In the rows, zero is written as 128.
Each row is followed by its class.
[129 134 125 129 131 145 185 135 136 138 127 150 141 111 125 137 157 145
 115 133 136 129 120 145 144 148 127 148 147 129 109 127 169 129 128  92
 136 125 144 132 113 114 120 156 127 129 121 166 135 129 148 146 143 153
 110 121 130 142 130  70 101 107 135  98 124 134 142 125 122 169 138 137
 125 164 123 137 118 144 120 142 131 123 131  64 124 138 132 127 120 124] -> kevep
[121 146 119 126 135 133 176 127 140 142 125 143  94 118 127 128 148 135
 114 130 129 154 129 140 148 129 133 125 149 129  99 130 165 124 124  84
 140 122 144 131 127 118 116 158 135 134 128 148 137 129 138 136 131 149
 115 125 143 143 133  86 116 114 136 122 137 136 141 131 124 160 133 140
 105 152 133 120 116 156 122 144 140  86 143  90 137 123 124 135 124 124] -> kevep
[146 160  81 127 129 144 207 123 162 142 118 142  29 132 126  82 137 132
  82 122 146 171 147 154 169 165 118  78 168 135  57 138 164 152 141  46
 144 117 153 131 104 119 120 207 114 138 111 203 159 152 139 136 135 179
 146 117 147 148 119  80  66  96 135 124 140 136 136 135 110 161 132 142
 130 128 153 102  95 183 125 130 132  47 159  95 183 132 139 130 167 122] -> kul
[112 116  73 129 125 143 126 136 136 147 127 143 115 125 148 104 137 141
 114 128 148  58 119 134 110 164 132 148 121 124 160 138 109 158 152 148
 107 137 132 124 126 127 127 136 119 127 126 197 131 149 145 133 147 137
 112 113 100 147 119 129 133 150 135  80  90 129 142 148 115 130 122 115
 200 126 144 137 120 139 130 118  99 140 123 122 147 140 129 125 171 130] -> fim
[131 119 117 131 139 140 114 134 142 120 128 134 190 104 127 122 126 120
 134 120 140  92 120 134 130 149 136 146 127 122  77 136  79 154 132 121
 122 130 132 131 137 129 121 172 115 124 136 171 132 135 133 139 144 118
 119 117 103 143 159 105  97 125 130  86 114 124 153 125 129 134 133 115
 169 111 138 131 121 104 134 116 110 139 116 112 131 153 128 130 129 131] -> fim
[139 126  99 130 136 132 151 125 142 116 124 139 123 140 118 101 128 132
 104 124 150 147 135 140 131 134 111 110 147 137 105 124 132 155 142  99
 141 121 138 126 142 139 129 155 111 132 112 188 138 148 128 117 132 139
 150 123 131 138 116 114  95  96 125 145 144 127 127 138 120 137 127 119
 173 112 140 121 119 142 129 135 125 119 137 107 143 124 131 123 172 121] -> kul
[140 123 143 132 130 123 151 121 131 108 128 133 179 124 109 132 128 131
 119 133 120 168 130 140 138 140 116 129 156 131  93 118 142 137 121  99
 147 116 130 130 144 122 131 149 125 131 123 149 140 133 128 131 128 135
 141 125 135 133 134  92  91  87 116 144 160 133 134 123 136 139 125 126
 140 127 124 127 126 122 130 140 133 142 139  93 117 124 131 132 125 133] -> kul
[123 126 144 132 125 131 161 130 140 137 124 146 149 117 122 141 143 137
 123 128 129 139 126 138 131 140 134 148 141 126 116 130 158 122 128 101
 138 120 143 130 127 119 126 144 125 128 133 139 137 125 137 139 134 140
 113 121 135 138 137  80 109 115 134 116 139 132 138 134 131 154 137 133
 114 155 124 133 115 136 124 143 134 121 134  80 123 133 126 134 118 133] -> kevep
[131 112 135 133 126 126 130 127 130 111 130 123 164 119 118 130 127 129
 121 132 138 139 129 129 123 125 119 135 140 131 116 124 128 134 134 123
 139 118 120 130 148 128 133 139 126 127 129 150 131 137 125 129 129 125
 128 124 125 124 141 109 100 106 120 140 141 127 126 128 139 132 127 124
 145 123 125 133 133 115 152 135 129 155 129 109 115 123 131 124 120 133] -> kul
[129 104 140 138 131 129 154 130 129 120 137 145 238 108 108 142 140 140
 123 132 140 117 116 161 110 134 122 155 144 129 118 127 136 148 135 116
 143 126 128 125 133 117 127 147 130 130 136 167 134 129 141 137 137 132
 120 121 118 139 145  79  82 101 132 110 136 132 142 121 135 155 135 118
 159 140 125 140 122 106 124 134 122 177 116  66 104 143 128 130 119 135] -> kul
[130 113  86 131 137 138 143 132 127 110 133 134 171 126 121  92 130 133
  95 127 155 105 134 143 117 143 110 134 152 133 110 130 120 176 155 113
 136 122 135 123 152 131 139 166 111 133 115 225 136 156 136 131 144 135
 141 117 107 141 125 109  78  92 122 122 137 128 134 133 124 138 123 109
 213 106 134 134 123 125 132 126 115 156 128  98 137 135 133 124 177 133] -> kul
[140 146  87 127 130 140 178 125 148 133 132 137  82 138 126  97 135 137
  95 127 147 142 130 148 140 153 119 108 157 137  97 133 158 149 149  79
 135 122 145 131 120 124 128 170 117 136 125 197 147 140 132 128 135 161
 137 124 130 143 120  93  94 103 131 117 136 124 132 143 113 151 124 126
 159 126 140 128 109 162 126 130 127 100 141 100 159 129 129 127 160 133] -> kul
[138 131 117 131 133 127 149 122 133 111 131 120 123 138 119  96 120 115
 115 128 141 155 140 128 134 123 117 105 140 136 106 127 117 150 136 114
 138 132 120 125 147 138 135 141 122 138 125 153 130 143 124 119 123 129
 147 111 129 129 124 136 110 113 130 150 142 116 123 123 123 124 120 126
 154 103 132 120 124 129 132 126 123 122 136 137 143 123 127 126 146 126] -> kul
[122 134  98 126 127 144 124 133 132 139 132 123  79 133 148 109 128 133
 119 121 138  99 124 137 126 144 129 122 122 128 153 135 123 140 141 132
 117 127 130 126 123 130 128 126 126 147 129 156 128 147 134 129 129 134
 124 124 118 130 117 147 138 143 133 111 104 127 125 143 117 125 118 126
 146 130 136 127 126 144 130 117 119 112 128 143 141 130 128 123 159 125] -> fim
[137 123  90 137 136 142 139 128 153 149 131 128 169 123 126  84 123 134
  96 125 154 114 125 144 131 146 106 122 144 127  67 136  91 181 154  99
 134 130 132 128 143 136 129 191 100 131 123 223 138 162 135 129 147 132
 141 111 105 148 140  95  79 100 134  99 132 128 145 140 120 114 124 112
 216 100 144 126 108 127 132 118 100 138 127 103 152 143 139 128 163 122] -> fim
[126 116 106 126 129 133 163 131 136 133 129 141 149 123 118 119 143 141
 104 125 145 122 125 143 116 144 125 146 135 139 141 126 156 148 149 110
 138 123 137 125 135 130 131 143 126 131 115 177 141 133 133 126 137 146
 116 121 120 133 119 100 103 106 130 118 133 126 127 133 125 147 127 123
 160 139 133 132 124 138 135 141 127 140 132  90 124 125 126 126 150 132] -> fim
[132 130 122 132 124 124 172 132 137 140 127 143 134 116 130 130 143 138
 111 130 131 138 132 139 135 139 122 133 148 131 116 122 162 131 126  98
 143 107 127 130 127 114 123 138 134 128 124 148 135 128 128 136 135 145
 116 121 128 140 131  89 107 103 133 113 144 128 141 124 131 159 134 134
 123 155 132 132 120 144 116 139 252 125 132  83 126 148 132 130 122 131] -> kevep
[130 131 127 127 127 136 174 133 134 144 125 144 131 115 124 143 149 133
 117 129 133 132 122 143 139 142 131 140 148 126 115 123 177 124 128 102
 141 122 144 130 114 110 122 158 136 131 128 151 130 125 133 140 137 151
 111 121 133 134 135  79 116 112 134 110 129 131 140 128 129 163 142 135
 121 158 127 135 118 142 120 142 135 119 136  73 124 136 130 130 131 125] -> kevep
[124 126 122 132 130 145 175 134 136 146 122 156 163 104 132 135 149 145
 118 132 138 112 118 146 130 156 134 162 142 122 117 134 159 136 133  95
 133 125 141 126 115 114 118 164 129 129 127 181 133 132 146 145 144 148
  95 119 117 144 137  63  99 111 139  86 122 136 149 130 124 171 142 138
 147 161 116 144 127 140 120 145 121 131 126  57 118 143 123 135 132 136] -> kevep
[135 139  81 130 129 137 148 123 144 122 124 131  77 141 126  86 124 136
  96 124 153 135 137 137 134 143 116  95 145 136 106 139 125 158 154 102
 131 122 136 126 136 136 132 166 114 135 112 199 141 156 129 135 131 148
 151 124 132 138 112 133 106 105 128 138 134 127 121 146 117 127 116 121
 178 103 143 125 117 153 128 118 123 105 139 129 167 124 131 127 231 130] -> kul
[129 147 112 131 126 138 200 127 153 146 120 140  98 119 125 111 149 151
  98 130 136 151 130 147 150 154 126 116 157 128  86 134 176 134 113  67
 145 118 159 128 110 117 114 176 125 132 115 169 145 135 137 139 134 164
 120 124 144 146 128  68  88  96 131 110 137 133 141 134 117 163 140 135
 123 149 131 132 105 163 125 143 136  91 145  75 145 132 131 129 146 123] -> kevep
[140 147 113 125 129 137 176 123 144 131 121 134  86 129 119 111 135 137
 103 123 133 164 138 143 148 133 123 101 157 139  92 126 163 133 128  71
 142 120 136 122 115 123 126 165 128 127 127 158 147 133 134 131 139 158
 139 128 145 140 122 102  99  95 127 140 165 132 131 127 118 141 120 131
 119 134 131 120 113 153 121 138 141  89 143  98 150 124 131 130 139 121] -> kul
[131 115 131 134 130 130 159 129 139 122 129 149 182 117 115 134 143 139
 116 134 138 136 121 142 131 138 123 147 152 133 101 128 154 143 132  90
 145 121 137 128 135 118 128 160 140 135 124 174 141 139 134 137 135 143
 125 120 123 136 135  72  87  90 131 120 147 132 140 123 133 162 137 130
 143 135 128 134 118 127 110 148 130 142 131  71 119 108 138 131 142 129] -> kul
[130 127  71 122 124 145 194 139 145 147 126 150  85 124 138 104 159 158
  94 128 150 105 129 151 125 169 136 132 153 129 152 132 184 131 154  96
 133 120 151 123 111 118 123 166 125 139 111 212 147 142 147 139 151 166
  93 118 125 148 104  85 106 113 139 103 119 126 138 154 118 160  88 128
 171 151 140 131 109 169 119 140 129 108 137  74 141 130 129 129 179 124] -> fim
[132 134 114 126 127 140 186 133 142 143 120 142 120 107 128 115 157 137
 115 131 133 133 122 143 139 148 130 139 149 131 118 136 179 129 137  89
 141 123 146 129 111 119 119 172 133 129 111 169 140 133 132 138 138 159
 106 119 131 141 124  81 102 104 136 109 134 137 140 132 126 161 136 136
 131 158 127 132 116 147 121 141 134 116 139  81 132 134 131 138 136 127] -> kevep
[130 170 123 131 125 143 196 125 153 143 109 145  40 124 132 119 143 132
 107 124 128 171 117 144 182 151 133 105 147 127  61 137 168 113 120  68
 138 121 150 136  92 118 112 175 122 133 127 137 142 137 134 136 126 162
 126 126 157 126 131  89 115 117 141 120 133 136 147 135 122 156 139 146
  87 147 132 112 106 171 122 133 139  51 150 103 159 136 129 133 132 119] -> kevep
[128 132 117 127 122 137 169 133 138 144 126 145 114 113 130 126 148 142
 116 127 135 127 124 150 127 145 128 133 140 129 125 125 165 138 135 114
 138 125 130 131 112 129 124 153 126 139 122 159 139 128 134 137 146 146
 114 126 130 134 132  84 110 112 135 109 115 132 143 131 122 157 128 142
 125 165 124 134 114 145 117 137 129 119 133  74 121 138 134 132 137 125] -> kevep
[133 146 127 133 127 131 143 124 134 134 129 131  84 130 123 120 134 125
 118 127 122 165 135 132 144 134 130 112 141 128 107 128 155 122 124  98
 139 128 139 131 117 124 121 140 134 130 121 119 129 122 126 132 123 146
 132 134 143 133 127 116 125 117 127 140 141 131 124 130 127 135 125 135
  98 136 123 125 127 151 123 128 144  94 140 119 140 128 132 127 123 117] -> kevep
[128 110 121 132 128 131 155 133 135 114 137 138 212 121 114 121 149 146
 103 133 149 128 122 143 119 136 115 157 150 132 110 124 141 159 141 111
 142 126 128 126 149 121 136 163 123 124 124 199 140 144 137 136 135 134
 130 121 111 143 136  84  72  82 120 122 147 126 142 136 134 150 135 119
 177 133 127 144 119 119 132 145 121 171 131  74 114 130 129 125 140 130] -> kul
[129 108 137 137 134 113 132 127 133  99 135 132 227 118 113 128 127 130
 124 129 142 145 126 131 129 129 114 148 150 135  70 124 101 157 133 107
 139 119 122 125 154 124 137 163 120 133 123 178 135 139 131 130 139 132
 130 122 112 139 150  79  66  73 122 123 154 128 142 118 131 150 131 115
 165 116 126 130 118  95 128 137 103 170 124  86 112 134 134 132 121 138] -> kul
[132 106 109 130 129 126 125 128 120 110 136 130 184 133 122 118 128 142
 117 138 145 117 129 126 103 121 114 144 133 134 152 131 127 154 142 133
 139 129 118 122 160 136 138 124 124 133 116 176 132 137 125 122 132 124
 140 121 114 134 109 125  98 104 119 146 139 123 121 136 132 131 121 119
 183 116 131 136 130 117 128 135 123 177 122 105 118 119 132 123 154 136] -> kul
[127 140 112 121 120 143 180 134 145 150 131 152  91 114 135 121 151 139
 117 126 129 131 127 148 140 158 131 129 138 127 110 143 174 123 137  81
 134 123 148 131  98 120 118 161 131 130 117 161 141 137 144 136 139 158
 109 123 139 143 121  85 112 122 139 100 116 131 140 131 114 164 135 144
 116 153 126 126 113 157 119 137 129  94 139  78 136 142 130 131 133 126] -> kevep
[127 121 104 132 133 130 111 124 137 116 130 125 158 130 131 106 115 130
 109 122 149 100 128 128 120 135 120 126 126 128 125 130  95 158 147 125
 127 130 126 126 147 138 133 146 114 116 128 181 122 144 131 127 143 119
 136 119 107 138 131 139 112 127 123 122 121 124 133 138 131 114 121 112
 190  93 137 132 126 113 135 113 105 149 123 140 141 134 135 125 157  98] -> fim
[127 120 136 131 131 147 180 137 142 137 119 153 174 100 129 136 158 147
 116 134 136 117 119 148 130 160 135 168 145 121  85 128 163 136 132  85
 135 124 147 130 113 109 120 175 111 125 133 182 137 126 147 147 144 149
  90 122 124 147 149  50  85 106 139  80 152 131 167 130 127 180 142 130
 138 160 131 138 113 133 126 141 122 131 125  46 114 146 148 134 124 131] -> kul
[135 122 123 131 135 134 151 124 140 110 133 131 157 127 117 109 123 131
 101 126 140 144 129 140 139 137 115 123 147 134  97 128 123 154 135 101
 141 127 134 128 143 127 132 161 119 131 123 182 132 142 131 127 119 138
 138 123 127 139 129 102  86  94 124 139 150 128 135 129 122 136 125 120
 167 116 129 128 126 125 135 134 123 132 134 102 138 122 134 130 147 132] -> kul
[135 139 131 132 128 128 164 129 128 137 139 139 101 125 127 130 142 134
 125 127 123 139 125 135 137 130 128 118 139 123 119 125 162 114 126 101
 137 121 140 122 118 117 122 138 135 129 128 134 132 121 133 136 133 148
 119 131 140 134 126 103 120 118 132 124 133 141 126 128 124 132 129 139
 102 147 128 123 115 141 105 139 138 103 124 107 133 137 125 131 124 128] -> kevep
[125 126 124 128 129 137 174 132 143 150 122 150 151 109 125 139 158 151
 119 139 131 119 123 141 123 152 130 155 145 131 112 126 176 129 128 100
 143 120 153 126 113 107 132 146 132 130 120 164 136 119 139 144 143 150
 101 124 127 142 132  70 102 107 138  98 127 129 137 132 119 167 136 137
 131 160 126 143 116 144 122 144 130 134 131  60 117 136 132 131 126 133] -> kevep
[125 129  86 125 136 132 109 135 130 126 134 135 128 129 138  99 137 130
 113 123 148  95 131 130 114 149 121 124 126 125 113 136  98 160 148 128
 119 122 127 131 137 132 117 154 112 128 124 183 134 150 135 127 139 129
 131 116 106 144 128 130 105 130 133 106 115 140 142 141 122 120 124 110
 187 111 137 128 112 125 139 115 111 132 129 131 145 137 138 119 156 134] -> fim
[122 110  95 130 127 148 220 151 155 157 120 183 197  81 134 122 183 169
  97 132 151  80 111 169 123 191 126 191 164 130 122 138 198 153 152  77
 137 118 157 128 104  99 114 196 125 134 113 252 149 144 164 158 170 170
  78 106 107 171 134  14  65  87 148  49 111 138 162 142 121 211 138 126
 187 184 129 156 122 151 116 153 109 150 130   4 117 157 134 131 159 136] -> kul
[125 121 130 125 126 133 169 135 132 140 135 146 160 113 121 138 153 137
 121 135 132 125 121 143 109 145 131 159 141 127 137 121 164 122 131 109
 138 124 140 130 122 119 127 130 128 129 128 149 134 126 143 138 140 140
 109 123 128 139 131  86 107 111 141 110 135 134 140 128 129 150 138 129
 131 162 122 140 122 135 127 142 138 141 130  91 111 136 124 127 122 125] -> kevep
[121 109  64 131 133 162 226 149 156 161 113 182 180  94 133 110 194 183
  82 137 170  62 109 170 115 202 123 191 162 129 134 144 208 175 166  74
 143 121 155 121 118 101 123 206 120 131 109 252 150 170 159 155 177 178
  82 102  96 171 127  12  56  78 147  47 110 136 169 160 117 212 131 127
 225 181 138 163 102 157 115 153 109 163 118   4 127 152 138 126 187 132] -> kul
[122 136 127 133 136 139 109 127 140 116 142 126 161 117 131 117 116 116
 135 118 136 109 123 130 145 138 133 122 122 119  65 135  77 146 131 127
 118 135 124 135 127 130 127 159 112 127 140 153 112 137 129 133 138 116
 124 119 111 140 159 118 112 130 134 100 119 128 147 123 124 127 136 113
 151 101 136 124 125 104 133 116 103 129 119 134 140 149 137 133 122 130] -> fim
[135 141 136 128 129 138 164 129 139 133 120 142 121 114 116 128 142 112
 123 127 128 145 122 141 156 145 137 127 144 125  77 132 143 119 119  87
 133 125 137 130 109 123 117 164 125 130 130 136 135 124 137 139 131 147
 116 123 142 142 145  80 107 107 135 112 126 133 148 119 122 155 137 134
 107 145 123 125 115 137 121 134 131  98 139  96 145 140 132 130 115 125] -> fim
